Here is a tiny trained network, its code and every weight. The questions are about switching its units off for an input and a target symbol, where a switched-off unit gives its printed mean instead of its output.

import numpy as np


def w(rows, s, z=0):
    codes = np.array(rows[::2]) - 128.0
    scale = np.full(codes.shape[1], s)
    scale[-1] = z or s
    return codes * scale


def f(y):
    return y / 2 * (1 + np.tanh(0.7978845608 * (y + 0.044715 * y**3)))


def softmax(a):
    e = np.exp(a - a.max(-1, keepdims=True))
    return e / e.sum(-1, keepdims=True)


def log_softmax(a):
    a = a - a.max(-1, keepdims=True)
    return a - np.log(np.exp(a).sum(-1, keepdims=True))


def net(x, mask):
    ids = ['ΔΘΞαβγεζημστψ'.index(c) for c in x.split()]
    T = len(ids)
    res = E[ids] + P[:T]
    r = res
    for j in range(3):
        rows = slice(3 * j, 3 * j + 3)
        q, k, v = (r @ M[0][rows].T for M in (Q, K, V))
        z = softmax(np.where(np.tri(T) > 0, q @ k.T / 3**0.5, -1e9)) @ v
        o = O[0][rows]
        res = res + np.where(mask[j], z, o[:, -1]) @ o[:, :-1]
    y = f(res @ A[0][:, :-1].T + A[0][:, -1])
    res = res + np.where(mask[3:19], y, B[0][:, -1]) @ B[0][:, :-1]
    return log_softmax(res[-1] @ U[:, :-1].T + U[:, -1])


Q, K, V, O, A, B = {}, {}, {}, {}, {}, {}
E = w([
[52,93,103,133,160,122,92,196],'Δ',
[105,142,112,81,160,12,154,184],'Θ',
[54,112,104,127,144,59,139,222],'Ξ',
[71,78,92,80,163,73,132,186],'α',
[86,99,158,128,99,100,94,233],'β',
[81,131,134,130,94,22,122,218],'γ',
[183,120,73,82,128,126,12,120],'ε',
[168,103,128,78,83,36,111,169],'ζ',
[118,68,9,107,54,217,183,216],'η',
[115,185,215,88,71,126,57,184],'μ',
[106,103,160,29,148,196,97,195],'σ',
[129,180,191,161,254,50,168,59],'τ',
[42,190,60,116,83,151,96,81],'ψ',
],0.009)
P = w([
[54,80,153,209,157,134,94,190],'0',
[61,102,133,168,140,104,65,212],'1',
[71,116,120,143,128,99,64,198],'2',
[84,129,109,116,123,95,80,194],'3',
[101,137,100,92,114,96,92,185],'4',
[117,153,96,72,107,96,97,184],'5',
[126,171,84,58,95,101,107,172],'6',
[146,185,85,41,90,106,121,164],'7',
[158,205,72,29,84,119,133,155],'8',
[168,213,71,17,81,117,136,158],'9',
[190,221,63,2,79,113,139,166],'10',
],0.0063)
Q[0] = w([
[66,188,46,33,154,54,110,215],'h1',
[128,109,189,249,164,191,192,14],'h1',
[138,159,151,51,99,109,59,194],'h1',
[170,117,102,126,23,67,88,179],'h2',
[68,196,30,11,41,45,15,252],'h2',
[190,98,246,248,247,173,249,2],'h2',
[77,147,46,45,89,45,88,234],'h3',
[170,143,213,210,164,190,172,18],'h3',
[158,161,99,69,50,25,20,203],'h3',
],0.0089)
K[0] = w([
[187,253,99,73,86,136,128,80],'h1',
[78,17,117,183,124,147,118,177],'h1',
[169,235,127,111,156,91,171,65],'h1',
[124,94,117,37,97,223,161,199],'h2',
[156,158,55,80,15,205,208,148],'h2',
[115,122,213,165,254,45,58,90],'h2',
[186,191,143,31,62,157,117,100],'h3',
[71,72,97,220,188,102,145,144],'h3',
[151,177,142,10,91,196,167,110],'h3',
],0.007)
V[0] = w([
[209,54,117,108,34,194,69,152],'h1',
[166,67,76,108,154,74,222,145],'h1',
[199,135,222,132,228,81,131,84],'h1',
[200,69,198,99,137,104,130,163],'h2',
[146,191,187,46,167,107,32,112],'h2',
[153,226,144,184,88,2,73,83],'h2',
[32,163,199,92,171,209,103,152],'h3',
[198,96,13,95,156,210,78,86],'h3',
[49,102,89,135,174,153,203,121],'h3',
],0.008)
O[0] = w([
[156,96,146,43,157,102,16,183,132],'h1',
[83,108,94,115,247,141,226,179,99],'h1',
[44,159,29,147,120,114,123,68,41],'h1',
[88,193,52,65,209,53,46,168,97],'h2',
[138,142,159,158,168,40,73,78,84],'h2',
[185,113,111,216,109,62,112,160,1],'h2',
[140,232,204,87,121,161,77,68,183],'h3',
[51,2,181,96,136,120,98,63,114],'h3',
[132,139,165,126,172,222,186,131,46],'h3',
],0.0078,0.0041)
A[0] = w([
[143,199,118,119,156,130,254,173,175],'n1',
[59,86,201,80,127,114,83,74,168],'n2',
[29,66,78,99,84,161,185,111,155],'n3',
[241,173,147,190,155,69,110,129,107],'n4',
[221,194,138,189,163,74,94,111,97],'n5',
[113,197,235,95,200,139,126,61,227],'n6',
[134,34,76,140,181,92,117,195,160],'n7',
[133,187,88,87,124,117,76,194,127],'n8',
[145,147,152,153,122,214,218,111,127],'n9',
[183,144,159,119,63,130,102,190,195],'n10',
[157,117,55,152,163,63,106,174,138],'n11',
[142,182,98,76,130,132,102,160,153],'n12',
[74,28,166,110,118,175,123,132,131],'n13',
[51,144,127,103,146,33,44,69,158],'n14',
[84,179,40,178,93,87,148,23,253],'n15',
[188,70,204,143,96,82,122,96,246],'n16',
],0.0069,0.0041)
B[0] = w([
[76,119,150,171,146,148,253,182,193],'n1',
[95,141,188,167,123,75,108,94,209],'n2',
[114,101,83,72,124,98,128,70,219],'n3',
[99,49,66,99,60,122,125,80,188],'n4',
[72,71,64,94,83,96,128,80,184],'n5',
[163,141,104,151,180,149,185,29,203],'n6',
[160,47,113,181,188,176,137,189,183],'n7',
[155,175,104,79,131,120,92,169,236],'n8',
[182,89,172,138,237,148,125,156,167],'n9',
[171,140,150,118,82,144,113,142,255],'n10',
[162,76,69,139,143,168,74,167,191],'n11',
[145,192,113,83,132,119,130,132,217],'n12',
[102,91,100,137,107,73,51,114,197],'n13',
[90,134,144,170,208,54,106,119,228],'n14',
[162,113,61,235,103,185,93,54,180],'n15',
[146,33,197,180,110,168,200,77,193],'n16',
],0.0068,0.0067)
U = w([
[21,60,234,209,171,69,79,148,71],'Δ',
[95,135,147,77,198,135,231,145,123],'Θ',
[100,149,203,193,187,146,186,194,95],'Ξ',
[79,138,28,219,150,121,122,25,172],'α',
[221,67,219,202,20,179,168,50,253],'β',
[103,143,144,198,151,134,167,164,45],'γ',
[78,128,73,50,2,84,36,97,71],'ε',
[121,172,125,169,60,87,172,215,121],'ζ',
[245,56,67,136,239,176,69,227,138],'η',
[212,255,108,104,89,205,121,185,134],'μ',
[171,147,159,165,198,219,96,112,58],'σ',
[108,50,78,94,140,142,204,47,143],'τ',
[134,233,201,78,250,53,105,73,171],'ψ',
],0.0047,0.0029)

Each question gives the input, a string of symbols that net reads in full, and the target symbol t.
The units are the heads (3 rows each of Q, K, V and O) and the neurons (one row each of A and B). Each row of codes is followed by its name. A weight is (code - 128) times the scale printed after its matrix; where a second scale follows, it is the last column's (O, A, B and U).
mask holds one flag per unit, heads first, then neurons. A switched-off unit (its flag False) gives its mean, the last column of its rows in O or B, instead of its output. The means were averaged over made-up inputs and are rounded, as every weight is.
A unit's drop is (log p(t) with every unit on - log p(t) with that unit switched off) / (log p(t) with every unit on - log p(t) with every unit switched off).
The circuit of an input: a set's keep is (log p(t) with only the set's units on - log p(t) with every unit switched off) / (log p(t) with every unit on - log p(t) with every unit switched off). Starting from the 12 units with the biggest drops (on a tie, the unit counted first), units are removed one at a time, each time the one whose removal leaves the highest keep (on an exact tie, the one counted first), for as long as the keep stays at least 0.8.
circuit, biggest first: the units of the circuit, biggest drop first
unit that matters most: the unit with the biggest drop
k most important neurons: the k neurons with the biggest drops, biggest first
which heads matter: for each layer, one digit per head in row order, 1 if its drop is at least 0.15 and else 0, layers parted by /
input ε Ξ τ ζ Δ, target α: which heads matter -> 100
input μ ζ Δ η, target μ: which heads matter -> 101
input β ε ε Ξ ψ ζ ζ, target β: most important neuron -> n16
input ε ψ τ Δ τ β ζ ζ Θ ε, target η: circuit, biggest first -> h3, h2, n7, n11
input β ζ τ μ Ξ γ ζ τ β η, target τ: circuit, biggest first -> h1, n3, h2
input γ Ξ ζ σ ζ τ ζ ζ β, target η: 2 most important neurons -> n11, n7
input β τ γ ε μ ψ β β, target β: circuit, biggest first -> h2, n16, h1
input Δ α ζ Δ, target η: which heads matter -> 011
input Ξ γ β σ ζ ζ α ε μ β Θ, target ε: which heads matter -> 011
input Ξ Θ ζ ε η, target ε: 2 most important neurons -> n13, n3
input γ τ η ζ, target τ: circuit, biggest first -> h1, h2, n3
input μ Δ ζ μ ε ε α Δ, target Δ: circuit, biggest first -> h3, h2, n14, h1
input μ μ Θ ψ γ Δ ε τ α Ξ, target α: circuit, biggest first -> h1, n15
input γ τ η τ ζ ζ β, target τ: circuit, biggest first -> h1, h2, n3
input α Ξ Δ ζ Θ ψ η Θ, target Θ: circuit, biggest first -> h2, h1, n1, n15
input μ ε ε η Δ, target ε: unit that matters most -> h2
input ζ γ Θ, target η: circuit, biggest first -> h2, n11, h3
input μ σ Ξ σ σ ζ β ε ζ, target η: which heads matter -> 111
input σ Ξ ψ, target β: circuit, biggest first -> h2, h1, n16
input ε Ξ τ ζ μ τ ε Ξ, target α: circuit, biggest first -> h1, n15, h2
input η μ α, target μ: unit that matters most -> h3
input Δ τ Ξ ζ, target α: which heads matter -> 100
input τ Ξ τ β, target α: which heads matter -> 100
input ζ Θ ε σ Ξ ψ Θ ζ ψ, target β: which heads matter -> 010
input μ β ε Θ μ, target ε: which heads matter -> 011
